Below are the code and all the weights of a small trained network. Each question names an input and a target symbol and asks about switching units off, where a switched-off unit gives its printed mean instead of its output.

import numpy as np


def w(rows, s, z=0):
    codes = np.array(rows[::2]) - 128.0
    scale = np.full(codes.shape[1], s)
    scale[-1] = z or s
    return codes * scale


def f(y):
    return np.maximum(y, 0)


def softmax(a):
    e = np.exp(a - a.max(-1, keepdims=True))
    return e / e.sum(-1, keepdims=True)


def log_softmax(a):
    a = a - a.max(-1, keepdims=True)
    return a - np.log(np.exp(a).sum(-1, keepdims=True))


def net(x, mask):
    ids = ['Λεζημξφψω'.index(c) for c in x.split()]
    T = len(ids)
    res = E[ids] + P[:T]
    u = 0
    for l in range(3):
        q, k, v = (res @ M[l].T for M in (Q, K, V))
        z = softmax(np.where(np.tri(T) > 0, q @ k.T / 4**0.5, -1e9)) @ v
        res = res + np.where(mask[u], z, O[l][:, -1]) @ O[l][:, :-1]
        u += 1
        y = f(res @ A[l][:, :-1].T + A[l][:, -1])
        res = res + np.where(mask[u : u + 12], y, B[l][:, -1]) @ B[l][:, :-1]
        u += 12
    return log_softmax(res[-1] @ U[:, :-1].T + U[:, -1])


Q, K, V, O, A, B = {}, {}, {}, {}, {}, {}
E = w([
[133,72,89,96],'Λ',
[181,59,122,106],'ε',
[45,146,176,162],'ζ',
[151,166,161,148],'η',
[74,174,129,70],'μ',
[26,244,227,44],'ξ',
[70,100,178,54],'φ',
[158,118,130,28],'ψ',
[109,6,227,155],'ω',
],0.019)
P = w([
[155,111,144,234],'0',
[112,163,61,109],'1',
[165,153,254,187],'2',
[110,148,63,80],'3',
[165,124,250,165],'4',
[110,142,71,45],'5',
[167,92,240,147],'6',
[109,125,72,9],'7',
[176,79,220,145],'8',
],0.0076)
Q[0] = w([
[19,90,185,84],'0.h0',
[145,115,246,162],'0.h0',
[96,36,147,229],'0.h0',
[133,59,255,59],'0.h0',
],0.0092)
K[0] = w([
[71,104,161,87],'0.h0',
[134,61,186,123],'0.h0',
[7,111,137,168],'0.h0',
[105,12,174,28],'0.h0',
],0.012)
V[0] = w([
[69,154,91,109],'0.h0',
[93,66,122,92],'0.h0',
[37,43,132,69],'0.h0',
[143,133,50,1],'0.h0',
],0.0065)
O[0] = w([
[59,131,137,110,125],'0.h0',
[2,177,110,80,193],'0.h0',
[191,91,184,167,254],'0.h0',
[164,113,124,120,145],'0.h0',
],0.0098,0.0075)
A[0] = w([
[150,133,116,75,211],'0.n0',
[104,147,180,90,96],'0.n1',
[121,157,90,141,150],'0.n2',
[66,98,124,158,162],'0.n3',
[104,92,105,59,179],'0.n4',
[106,55,158,128,251],'0.n5',
[10,148,58,95,252],'0.n6',
[90,73,108,170,219],'0.n7',
[131,80,164,60,160],'0.n8',
[163,148,192,148,121],'0.n9',
[92,84,120,108,109],'0.n10',
[99,170,114,14,53],'0.n11',
],0.012,0.002)
B[0] = w([
[181,160,86,91,168],'0.n0',
[84,80,63,60,244],'0.n1',
[138,114,243,102,130],'0.n2',
[181,155,72,88,161],'0.n3',
[176,47,102,98,192],'0.n4',
[116,123,166,71,220],'0.n5',
[111,115,196,229,194],'0.n6',
[116,163,131,98,151],'0.n7',
[95,82,174,103,247],'0.n8',
[93,147,132,155,189],'0.n9',
[160,105,181,155,164],'0.n10',
[77,101,1,156,235],'0.n11',
],0.0077,0.012)
Q[1] = w([
[176,158,68,193],'1.h0',
[80,97,115,165],'1.h0',
[94,169,134,147],'1.h0',
[131,38,88,254],'1.h0',
],0.013)
K[1] = w([
[102,247,72,163],'1.h0',
[151,97,89,200],'1.h0',
[100,128,154,127],'1.h0',
[90,84,111,192],'1.h0',
],0.012)
V[1] = w([
[119,46,119,84],'1.h0',
[209,30,87,149],'1.h0',
[141,37,193,254],'1.h0',
[97,167,77,149],'1.h0',
],0.0088)
O[1] = w([
[140,172,154,194,255],'1.h0',
[69,61,141,66,162],'1.h0',
[64,1,116,95,134],'1.h0',
[129,119,135,189,64],'1.h0',
],0.0062,0.02)
A[1] = w([
[182,124,74,94,91],'1.n0',
[115,143,57,125,120],'1.n1',
[169,24,43,163,146],'1.n2',
[140,90,49,185,76],'1.n3',
[187,123,192,109,141],'1.n4',
[194,127,139,169,172],'1.n5',
[131,171,108,220,43],'1.n6',
[204,210,178,149,253],'1.n7',
[133,199,162,147,152],'1.n8',
[46,187,58,120,197],'1.n9',
[69,254,145,96,173],'1.n10',
[166,93,89,92,145],'1.n11',
],0.0096,0.0063)
B[1] = w([
[124,87,159,72,147],'1.n0',
[100,113,24,148,158],'1.n1',
[203,162,179,147,185],'1.n2',
[152,254,169,64,137],'1.n3',
[102,198,125,105,196],'1.n4',
[90,134,145,82,135],'1.n5',
[222,96,195,157,137],'1.n6',
[59,58,82,74,154],'1.n7',
[176,82,155,89,149],'1.n8',
[169,159,124,143,254],'1.n9',
[160,109,135,97,227],'1.n10',
[139,37,132,184,180],'1.n11',
],0.0087,0.0095)
Q[2] = w([
[37,164,73,195],'2.h0',
[121,199,108,1],'2.h0',
[191,79,21,85],'2.h0',
[126,112,184,90],'2.h0',
],0.0093)
K[2] = w([
[91,144,105,169],'2.h0',
[117,98,88,3],'2.h0',
[124,144,116,165],'2.h0',
[102,109,137,99],'2.h0',
],0.016)
V[2] = w([
[98,150,124,66],'2.h0',
[142,131,232,2],'2.h0',
[62,30,150,108],'2.h0',
[147,64,73,173],'2.h0',
],0.0091)
O[2] = w([
[22,126,158,1,166],'2.h0',
[127,83,214,142,252],'2.h0',
[100,204,88,143,232],'2.h0',
[166,103,104,100,109],'2.h0',
],0.0085,0.021)
A[2] = w([
[72,144,118,105,128],'2.n0',
[77,48,139,136,152],'2.n1',
[35,164,65,115,72],'2.n2',
[206,113,164,79,95],'2.n3',
[122,80,171,121,77],'2.n4',
[101,51,110,151,205],'2.n5',
[156,117,92,75,28],'2.n6',
[102,76,91,173,255],'2.n7',
[52,69,148,96,161],'2.n8',
[104,149,166,248,93],'2.n9',
[216,91,158,198,113],'2.n10',
[161,55,145,126,209],'2.n11',
],0.011,0.0049)
B[2] = w([
[129,107,149,156,185],'2.n0',
[171,165,98,188,204],'2.n1',
[205,75,170,163,170],'2.n2',
[158,137,91,95,151],'2.n3',
[155,129,111,149,192],'2.n4',
[95,187,137,178,156],'2.n5',
[16,104,102,185,137],'2.n6',
[53,191,67,128,143],'2.n7',
[175,149,96,113,254],'2.n8',
[254,120,79,144,137],'2.n9',
[62,74,123,113,144],'2.n10',
[54,126,118,119,167],'2.n11',
],0.0088,0.03)
U = w([
[97,137,109,100,116],'Λ',
[68,54,184,192,1],'ε',
[214,85,101,195,139],'ζ',
[55,221,119,182,97],'η',
[215,220,64,114,174],'μ',
[212,16,172,120,189],'ξ',
[49,154,224,110,132],'φ',
[206,193,95,23,218],'ψ',
[254,115,157,214,89],'ω',
],0.0088,0.0034)

Each question gives the input, a string of symbols that net reads in full, and the target symbol t.
The units are the heads (4 rows each of Q, K, V and O) and the neurons (one row each of A and B). Each row of codes is followed by its name. A weight is (code - 128) times the scale printed after its matrix; where a second scale follows, it is the last column's (O, A, B and U).
mask holds one flag per unit, layer by layer, with each layer's heads first. A switched-off unit (its flag False) gives its mean, the last column of its rows in O or B, instead of its output. The means were averaged over made-up inputs and are rounded, as every weight is.
A unit's drop is (log p(t) with every unit on - log p(t) with that unit switched off) / (log p(t) with every unit on - log p(t) with every unit switched off).
The circuit of an input: a set's keep is (log p(t) with only the set's units on - log p(t) with every unit switched off) / (log p(t) with every unit on - log p(t) with every unit switched off). Starting from the 12 units with the biggest drops (on a tie, the unit counted first), units are removed one at a time, each time the one whose removal leaves the highest keep (on an exact tie, the one counted first), for as long as the keep stays at least 0.8.
circuit, biggest first: the units of the circuit, biggest drop first
unit that matters most: the unit with the biggest drop
k most important neurons: the k neurons with the biggest drops, biggest first
drop of u: that unit's drop, to one decimal
input ξ ψ φ, target ψ: 3 most important neurons : [0.n6, 1.n0, 0.n9]
input μ ζ φ φ φ, target φ: circuit, biggest first : [2.h0, 0.n5]
input ξ ζ η η ξ ξ ξ, target ξ: circuit, biggest first : [2.n2, 0.n1, 0.n11, 2.h0]
input ζ φ φ ω φ, target ω: 3 most important neurons : [2.n8, 2.n1, 2.n2]
input ξ ψ μ, target ψ: unit that matters most : 1.h0
input φ ε η, target φ: circuit, biggest first : [0.n11, 1.n7, 2.n2]
input φ ε ξ Λ ε ε ξ, target ξ: circuit, biggest first : [2.n2, 0.n1, 0.n11, 1.h0]
input μ ω ε Λ φ η ε, target φ: 2 most important neurons : [0.n6, 0.n11]
input μ μ ε ψ ψ Λ ε, target ψ: circuit, biggest first : [0.n6, 2.n2, 2.n0]
input Λ ξ φ φ ω, target ω: 3 most important neurons : [2.n9, 2.n1, 2.n8]
input φ ζ ζ, target φ: circuit, biggest first : [0.n11, 1.n11, 2.h0]
input ε ξ ε ζ, target ω: circuit, biggest first : [0.n6, 2.n9]
input ψ ξ φ ζ ξ ξ φ ω, target φ: 2 most important neurons : [0.n5, 0.n11]
input ψ ξ ξ, target ψ: 2 most important neurons : [1.n10, 0.n6]
input ζ φ μ μ μ Λ ζ ψ ε, target ψ: most important neuron : [0.n4]
input φ φ ψ Λ ω ψ μ ψ Λ, target ψ: 4 most important neurons : [0.n4, 0.n11, 0.n9, 0.n6]
input φ φ φ ξ φ φ η, target φ: 2 most important neurons : [0.n11, 1.n7]
input ζ ξ η, target ξ: 2 most important neurons : [1.n8, 0.n8]
input ξ ψ Λ, target ψ: 2 most important neurons : [0.n11, 0.n6]
input φ φ ξ φ ζ φ φ Λ, target ε: unit that matters most : 1.n2
input ε ψ ξ, target ψ: 2 most important neurons : [0.n4, 1.n9]
input φ μ μ ξ ζ, target φ: 2 most important neurons : [0.n6, 0.n3]
input μ η φ ξ μ φ μ, target φ: 2 most important neurons : [2.n1, 1.n11]
input ε ξ ξ ζ ε ξ φ η μ, target φ: 2 most important neurons : [0.n6, 0.n4]
input ζ ε φ η ψ Λ, target ε: drop of 2.n8 : 0.5
input ψ μ φ, target ψ: drop of 2.n11 : 0.1
input φ ξ φ ε Λ, target φ: drop of 0.n6 : 0.5
input φ μ ζ ζ, target ω: drop of 1.n4 : 0.0
input ζ ψ ψ, target ψ: unit that matters most : 1.h0
